[[142 145 123]
 [ 99 149 105]
 [129 146 119]
 [153 151 126]]
:
[[149 105]
 [146 119]]

[[150 139 143 140]
 [131 136 114 143]
 [136 117 152 126]]
:
[[136 114]
 [117 152]]

[[113 137 142 118]
 [143 156 120 130]
 [130 126 136 133]
 [127 114 134 134]]
:
[[156 120]
 [126 136]]

[[111 136 141]
 [146 156 139]
 [114 154 153]]
:
[[156 139]
 [154 153]]

[[148 121 124 128 124]
 [134 130 132 129 136]
 [155 121 150 125 130]
 [116 127 117 137 137]
 [119 124 147 126 128]]
:
[[130 132]
 [121 150]]

[[115 136 136 125 138]
 [124 154 139 121 128]
 [134 129 121 116 140]]
:
[[154 139]
 [129 121]]

[[139 131 135 138 119]
 [118 116 124 131 130]
 [101 126 132 125 124]
 [153 134 144 138 123]]
:
[[116 124]
 [126 132]]
---
[[140 111 128 122 140 137]
 [146 123 122 115 136 128]
 [122 133 120 129 133 121]
 [137 103 135 125 135 120]
 [137 117 149 120 138 126]
 [138 111 140 116 133 129]
 [133 119 139 123 145 123]
 [126 133 124 130 142 137]
 [135 140 123 127 129 129]
 [132 121 138 124 145 122]
 [134 112 134 124 140 119]]
:
[[146 123 122 115 136 128]
 [137 103 135 125 135 120]
 [138 111 140 116 133 129]
 [126 133 124 130 142 137]
 [132 121 138 124 145 122]]

[[128 140 130]
 [142 128 128]
 [124 128 115]
 [103 128 130]
 [139 129 130]
 [119 115 117]
 [138 145 118]
 [128 124 130]]
:
[[142 128 128]
 [103 128 130]
 [119 115 117]
 [128 124 130]]

[[131 125 126 117 104 106]
 [131 133 129 116 104 104]
 [130 127 123 138 148 151]
 [132 131 129 116 101 104]
 [127 131 131 115 108 104]
 [125 125 124 140 153 153]]
:
[[131 133 129 116 104 104]
 [132 131 129 116 101 104]
 [125 125 124 140 153 153]]

[[118 143]
 [107 135]
 [138 152]
 [133 151]
 [125 121]
 [115 139]
 [128 138]]
:
[[107 135]
 [133 151]
 [115 139]]

[[122 130 140 131 137 137 116]
 [124 127 138 106 129 122 134]
 [136 126 110 132 115 129 125]
 [134 127 119 117 128 125 124]
 [135 125 132 110 135 121 133]
 [119 125 136 128 137 137 112]
 [124 124 134 135 117 130 118]
 [136 122 119 125 115 122 123]
 [120 129 129 104 129 124 126]
 [125 124 120 119 109 121 121]]
:
[[124 127 138 106 129 122 134]
 [134 127 119 117 128 125 124]
 [119 125 136 128 137 137 112]
 [136 122 119 125 115 122 123]
 [125 124 120 119 109 121 121]]

[[130 128 130]
 [127 123 120]
 [130 133 129]
 [121 114 107]
 [126 131 128]
 [128 131 128]
 [127 124 122]
 [130 130 130]
 [135 131 127]
 [120 127 131]
 [126 133 135]]
:
[[127 123 120]
 [121 114 107]
 [128 131 128]
 [130 130 130]
 [120 127 131]]

[[140 124 126 128 129 116 115 146 149]
 [150 134 130 131 129 114 109 149 147]
 [117 124 127 128 125 135 149 111 105]
 [123 129 129 132 132 127 131 131 129]
 [109 128 125 127 128 151 143  98 103]]
:
[[150 134 130 131 129 114 109 149 147]
 [123 129 129 132 132 127 131 131 129]]
---
[[143 143 141 142]
 [150 138 151 138]
 [139 144 142 147]]
:
[[143 141]
 [138 151]]

[[120 127 143 137 135]
 [135 113 107 110 118]]
:
[[127 143]
 [113 107]]

[[130 147 128 144]
 [118 123 124 125]
 [142 144 131 151]]
:
[[147 128]
 [123 124]]

[[152 105 141]
 [114 144 120]]
:
[[105 141]
 [144 120]]

[[127 107 142 111 132]
 [127 103 146 105 131]
 [114 121 140 124 142]
 [135  99 144  99 122]]
:
[[107 142]
 [103 146]]

[[140 138 107 137 149]
 [130 131 115 132 130]]
:
[[138 107]
 [131 115]]
